Small tables with named rows and columns. After each table, cells are looked up by row and column.

Table fasisad
columns: tavon, visamo, nedelus, nur, guri, ritov, fopemat, noreg, buk
fiv: [170, 118, 150, 238, 169, 215, 185, 174, 229]
fad: [130, 130, 169, 172, 183, 165, 156, 141, 192]
guf: [190, 142, 64, 180, 31, 148, 205, 166, 59]
zev: [188, 149, 75, 189, 199, 111, 175, 142, 92]
lil: [114, 92, 238, 175, 161, 76, 135, 196, 169]

fiv, ritov -> 215
zev, ritov -> 111
lil, tavon -> 114
lil, ritov -> 76
guf, ritov -> 148
fad, nedelus -> 169
fad, nur -> 172
zev, tavon -> 188
guf, noreg -> 166
lil, guri -> 161

pudisit:
         kele  mul
kimuf      13  132
gafon     181  147
senafek   248    6
bukozaz    23  172
nov       136   84
danuto    140  109
gez        55   14
fisof      64  224

What is the mul of gafon in pudisit? 147
What is the mul of nov in pudisit? 84
What is the kele of nov in pudisit? 136
What is the mul of senafek in pudisit? 6
What is the mul of kimuf in pudisit? 132
What is the kele of kimuf in pudisit? 13
What is the mul of bukozaz in pudisit? 172
What is the mul of gez in pudisit? 14
What is the kele of bukozaz in pudisit? 23
What is the mul of fisof in pudisit? 224
What is the kele of gafon in pudisit? 181
What is the mul of danuto in pudisit? 109
What is the kele of gez in pudisit? 55
What is the kele of danuto in pudisit? 140
What is the kele of fisof in pudisit? 64
What is the kele of senafek in pudisit? 248

kisol
|  | ferag | pigutin | nub | mol | vinavez |
|---|---|---|---|---|---|
| tepu | -5313 | 4392 | -1901 | 47 | -2739 |
| mebire | -600 | -709 | -479 | -596 | -643 |
| tazata | -702 | -416 | -619 | -534 | -782 |
| sen | -3047 | -2513 | 1548 | -4288 | 4334 |
| kun | -624 | -3974 | -1026 | -4721 | 2508 |
| fufiser | 1973 | -6036 | 1239 | -3834 | 5862 |
| dob | -913 | -559 | -351 | -152 | -477 |
| monos | -5013 | -1531 | -1341 | -5648 | -399 |
| misof | -3213 | 2357 | -3336 | 806 | -2794 |
| vodi | -559 | -467 | -347 | -346 | -775 |
| tasam | 682 | 3045 | 1270 | -7 | -1384 |
| pob | 4210 | 579 | 1109 | -4558 | -3582 |
| ranokef | -298 | -592 | -564 | -237 | -511 |
| pezut | -65 | -669 | -1486 | -1155 | -427 |

ferag of monos is -5013
ferag of vodi is -559
mol of kun is -4721
pigutin of tepu is 4392
vinavez of pob is -3582
nub of tasam is 1270
vinavez of tepu is -2739
pigutin of kun is -3974
nub of mebire is -479
ferag of fufiser is 1973
pigutin of dob is -559
nub of sen is 1548
ferag of tasam is 682
nub of kun is -1026
pigutin of pezut is -669
mol of pob is -4558
ferag of kun is -624
Row with the largest ferag: pob

Table nololo
|  | mus | bigo | sufudof | medu | bod | riri | sobaz |
|---|---|---|---|---|---|---|---|
| dulem | 0.539 | 0.539 | 0.536 | 0.541 | 0.504 | 0.561 | 0.511 |
| fevez | 0.554 | 0.533 | 0.524 | 0.537 | 0.542 | 0.556 | 0.532 |
| gifalup | 0.624 | 0.617 | 0.480 | 0.208 | 0.588 | 0.634 | 0.834 |
| gaz | 0.487 | 0.444 | 0.470 | 0.394 | 0.340 | 0.565 | 0.710 |
| vapo | 0.524 | 0.512 | 0.554 | 0.550 | 0.586 | 0.515 | 0.521 |
| noset | 0.526 | 0.545 | 0.558 | 0.551 | 0.563 | 0.539 | 0.551 |
| bapumeg | 0.454 | 0.435 | 0.410 | 0.361 | 0.352 | 0.572 | 0.744 |
| vev | 0.543 | 0.547 | 0.542 | 0.549 | 0.547 | 0.545 | 0.552 |

vev, bigo => 0.547
dulem, bod => 0.504
bapumeg, sufudof => 0.410
vapo, riri => 0.515
gaz, bod => 0.340
gaz, sobaz => 0.710
fevez, bigo => 0.533
gifalup, mus => 0.624
gifalup, sobaz => 0.834
vev, sufudof => 0.542

kan:
         tinofu  peniki   kem  pefulor
vum        4160    5755  7757     4076
buvi       6602    8808  3421     8951
ramozun    3820    3403  8149     3340
bagezem    3431    6964  7213     6261
rorumaz    6704    3354  5538     3315
gos        2205    6712  9024     5819
mup        5701    7275  7925     7094
kovupo     4662    3606  6820     4179

What is the peniki of bagezem in kan? 6964
What is the pefulor of gos in kan? 5819
What is the tinofu of bagezem in kan? 3431
What is the pefulor of rorumaz in kan? 3315
What is the tinofu of kovupo in kan? 4662
What is the pefulor of bagezem in kan? 6261
What is the tinofu of gos in kan? 2205
What is the kem of mup in kan? 7925
What is the peniki of mup in kan? 7275
What is the peniki of kovupo in kan? 3606
What is the tinofu of mup in kan? 5701

